Here is a tiny trained network, its code and every weight. The questions are about switching its units off for an input and a target symbol, where a switched-off unit gives its printed mean instead of its output.

import numpy as np


def w(rows, s, z=0):
    codes = np.array(rows[::2]) - 128.0
    scale = np.full(codes.shape[1], s)
    scale[-1] = z or s
    return codes * scale


def norm(h):
    return h / np.sqrt((h * h).mean(-1, keepdims=True) + 1e-5)


def f(y):
    return np.maximum(y, 0)


def softmax(a):
    e = np.exp(a - a.max(-1, keepdims=True))
    return e / e.sum(-1, keepdims=True)


def log_softmax(a):
    a = a - a.max(-1, keepdims=True)
    return a - np.log(np.exp(a).sum(-1, keepdims=True))


def net(x, mask):
    ids = ['αβζηθμξπστφψ'.index(c) for c in x.split()]
    T = len(ids)
    res = E[ids] + P[:T]
    u = 0
    for l in range(2):
        r = norm(res)
        for j in range(3):
            rows = slice(2 * j, 2 * j + 2)
            q, k, v = (r @ M[l][rows].T for M in (Q, K, V))
            z = softmax(np.where(np.tri(T) > 0, q @ k.T / 2**0.5, -1e9)) @ v
            o = O[l][rows]
            res = res + np.where(mask[u + j], z, o[:, -1]) @ o[:, :-1]
        u += 3
        y = f(norm(res) @ A[l][:, :-1].T + A[l][:, -1])
        res = res + np.where(mask[u : u + 16], y, B[l][:, -1]) @ B[l][:, :-1]
        u += 16
    return log_softmax(norm(res)[-1] @ U[:, :-1].T + U[:, -1])


Q, K, V, O, A, B = {}, {}, {}, {}, {}, {}
E = w([
[89,74,1,40],'α',
[133,172,170,134],'β',
[38,129,129,83],'ζ',
[131,175,171,125],'η',
[162,146,120,127],'θ',
[140,123,106,164],'μ',
[43,78,142,59],'ξ',
[148,124,115,166],'π',
[71,134,199,230],'σ',
[136,165,166,143],'τ',
[123,147,45,69],'φ',
[147,120,107,162],'ψ',
],0.0067)
P = w([
[119,151,102,139],'0',
[254,108,38,111],'1',
[99,136,197,145],'2',
[182,65,130,131],'3',
[157,91,177,97],'4',
[155,81,181,80],'5',
[164,84,172,105],'6',
],0.005)
Q[0] = w([
[98,171,115,82],'L0H1',
[119,253,189,241],'L0H1',
[226,161,221,106],'L0H2',
[114,85,47,212],'L0H2',
[147,126,96,16],'L0H3',
[95,178,69,51],'L0H3',
],0.0046)
K[0] = w([
[162,109,137,249],'L0H1',
[181,205,144,118],'L0H1',
[129,42,117,34],'L0H2',
[81,219,141,147],'L0H2',
[190,92,90,85],'L0H3',
[191,105,1,142],'L0H3',
],0.0055)
V[0] = w([
[139,80,71,158],'L0H1',
[122,74,97,215],'L0H1',
[80,125,131,85],'L0H2',
[166,134,199,113],'L0H2',
[129,220,254,211],'L0H3',
[155,72,226,154],'L0H3',
],0.0046)
O[0] = w([
[78,137,126,126,129],'L0H1',
[146,192,172,186,132],'L0H1',
[213,38,237,72,68],'L0H2',
[129,119,105,216,151],'L0H2',
[98,191,47,3,251],'L0H3',
[154,114,38,64,157],'L0H3',
],0.0035,0.0028)
A[0] = w([
[42,166,38,152,38],'L0N1',
[162,168,161,225,171],'L0N2',
[161,52,76,60,144],'L0N3',
[200,135,177,149,17],'L0N4',
[89,161,144,47,213],'L0N5',
[123,169,130,77,46],'L0N6',
[58,165,62,83,191],'L0N7',
[114,180,152,121,176],'L0N8',
[33,88,201,132,224],'L0N9',
[125,155,126,82,108],'L0N10',
[106,7,165,56,114],'L0N11',
[99,127,42,7,207],'L0N12',
[152,176,156,229,86],'L0N13',
[120,91,6,126,70],'L0N14',
[34,166,200,134,247],'L0N15',
[190,48,2,100,190],'L0N16',
],0.0036,0.0013)
B[0] = w([
[183,164,192,62,166],'L0N1',
[194,108,83,46,167],'L0N2',
[157,145,167,186,210],'L0N3',
[9,181,157,54,141],'L0N4',
[153,117,101,184,206],'L0N5',
[65,135,155,169,155],'L0N6',
[162,64,223,157,204],'L0N7',
[102,78,121,127,171],'L0N8',
[99,14,67,169,180],'L0N9',
[181,128,156,152,161],'L0N10',
[153,153,35,192,176],'L0N11',
[84,108,210,245,254],'L0N12',
[104,65,3,52,158],'L0N13',
[89,124,217,200,182],'L0N14',
[129,40,133,128,202],'L0N15',
[131,161,203,170,251],'L0N16',
],0.0025,0.0033)
Q[1] = w([
[188,167,242,139],'L1H1',
[63,94,122,54],'L1H1',
[134,254,250,123],'L1H2',
[250,155,152,164],'L1H2',
[160,241,184,164],'L1H3',
[149,167,109,223],'L1H3',
],0.0072)
K[1] = w([
[194,33,197,176],'L1H1',
[153,180,25,205],'L1H1',
[241,11,208,147],'L1H2',
[90,49,207,132],'L1H2',
[173,42,254,152],'L1H3',
[45,39,216,53],'L1H3',
],0.0057)
V[1] = w([
[35,159,157,82],'L1H1',
[71,77,99,214],'L1H1',
[113,174,135,4],'L1H2',
[1,174,99,209],'L1H2',
[99,91,164,89],'L1H3',
[192,212,42,175],'L1H3',
],0.0057)
O[1] = w([
[218,85,207,83,36],'L1H1',
[143,119,34,24,157],'L1H1',
[227,137,254,194,3],'L1H2',
[92,251,219,33,169],'L1H2',
[75,64,158,67,51],'L1H3',
[161,218,53,143,252],'L1H3',
],0.0046,0.0023)
A[1] = w([
[84,71,118,153,204],'L1N1',
[93,69,122,106,61],'L1N2',
[105,125,154,105,48],'L1N3',
[109,84,135,107,122],'L1N4',
[30,178,168,145,254],'L1N5',
[144,119,223,182,130],'L1N6',
[140,132,227,185,120],'L1N7',
[132,73,113,96,118],'L1N8',
[213,93,195,148,183],'L1N9',
[136,163,89,180,98],'L1N10',
[213,124,107,104,158],'L1N11',
[255,147,90,108,164],'L1N12',
[160,88,104,248,154],'L1N13',
[124,59,114,176,55],'L1N14',
[147,66,80,116,149],'L1N15',
[117,135,162,12,128],'L1N16',
],0.0068,0.0017)
B[1] = w([
[135,183,119,137,220],'L1N1',
[125,147,175,128,169],'L1N2',
[126,200,147,133,136],'L1N3',
[138,138,202,104,158],'L1N4',
[247,110,122,103,243],'L1N5',
[223,69,90,98,180],'L1N6',
[245,51,140,59,182],'L1N7',
[111,139,172,178,162],'L1N8',
[180,66,49,97,174],'L1N9',
[134,110,143,154,214],'L1N10',
[6,3,154,92,158],'L1N11',
[48,33,191,53,189],'L1N12',
[127,166,233,142,253],'L1N13',
[154,179,123,128,179],'L1N14',
[70,156,149,163,188],'L1N15',
[64,172,177,139,174],'L1N16',
],0.0034,0.004)
U = w([
[81,73,74,90,133],'α',
[205,98,171,119,160],'β',
[97,75,166,76,56],'ζ',
[205,58,185,128,220],'η',
[162,165,129,246,231],'θ',
[132,165,70,92,31],'μ',
[98,44,153,100,80],'ξ',
[142,169,78,126,3],'π',
[105,199,195,19,134],'σ',
[190,130,159,115,65],'τ',
[88,70,92,129,129],'φ',
[125,170,51,115,93],'ψ',
],0.011,0.0021)

Each question gives the input, a string of symbols that net reads in full, and the target symbol t.
The units are the heads (2 rows each of Q, K, V and O) and the neurons (one row each of A and B). Each row of codes is followed by its name. A weight is (code - 128) times the scale printed after its matrix; where a second scale follows, it is the last column's (O, A, B and U).
mask holds one flag per unit, layer by layer, with each layer's heads first. A switched-off unit (its flag False) gives its mean, the last column of its rows in O or B, instead of its output. The means were averaged over made-up inputs and are rounded, as every weight is.
A unit's drop is (log p(t) with every unit on - log p(t) with that unit switched off) / (log p(t) with every unit on - log p(t) with every unit switched off).
The circuit of an input: a set's keep is (log p(t) with only the set's units on - log p(t) with every unit switched off) / (log p(t) with every unit on - log p(t) with every unit switched off). Starting from the 12 units with the biggest drops (on a tie, the unit counted first), units are removed one at a time, each time the one whose removal leaves the highest keep (on an exact tie, the one counted first), for as long as the keep stays at least 0.8.
circuit, biggest first: the units of the circuit, biggest drop first
k most important neurons: the k neurons with the biggest drops, biggest first
top k neurons in layer l: the k neurons of layer l with the biggest drops, biggest first
drop of u: that unit's drop, to one decimal
input ψ α β θ θ σ, target ψ: 2 most important neurons => L0N12; L0N2
input α ψ σ α θ θ β, target θ: most important neuron => L0N12
input β η η, target η: circuit, biggest first => L1H2; L1N7
input ψ σ ψ, target σ: circuit, biggest first => L0H3; L0N1
input σ ψ σ, target σ: circuit, biggest first => L0H3; L1H1
input σ θ φ α ψ α θ, target α: circuit, biggest first => L0H3; L1H2; L1H1
input α μ β θ τ, target θ: top 2 neurons in layer 0 => L0N12; L0N5
input α α η σ, target α: circuit, biggest first => L0H3; L1H1
input β η θ σ π, target σ: circuit, biggest first => L0H3; L1H2; L0N12
input σ η ψ θ β ψ α, target σ: circuit, biggest first => L0H3; L1H2
input φ θ η, target θ: top 3 neurons in layer 0 => L0N12; L0N2; L0N13
input θ η θ, target η: 3 most important neurons => L0N7; L0N12; L0N11
input θ θ θ θ μ, target θ: top 2 neurons in layer 0 => L0N16; L0N9
input β θ η ψ σ ψ, target σ: circuit, biggest first => L1H2
input θ θ σ β, target σ: top 2 neurons in layer 0 => L0N15; L0N1
input σ η θ, target η: 2 most important neurons => L0N7; L0N11
input ψ θ β, target θ: top 3 neurons in layer 0 => L0N12; L0N2; L0N5
input ψ ψ η ψ τ σ θ, target σ: 2 most important neurons => L0N5; L0N9
input θ θ σ θ α η, target α: 2 most important neurons => L0N12; L0N16
input α ψ ψ σ, target α: most important neuron => L0N7
input θ σ η θ ψ, target θ: top 3 neurons in layer 1 => L1N7; L1N6; L1N9
input θ θ η α μ, target σ: top 2 neurons in layer 0 => L0N15; L0N12
input σ ψ σ η θ ψ η, target ψ: drop of L1H2 => 0.5
input β σ ξ θ θ, target θ: drop of L1N13 => -0.1
input θ η η τ θ θ θ, target θ: drop of L1H2 => 0.6
input ψ ψ ψ β, target ψ: drop of L0N4 => 0.0
input θ θ η ξ α, target θ: top neuron in layer 0 => L0N12
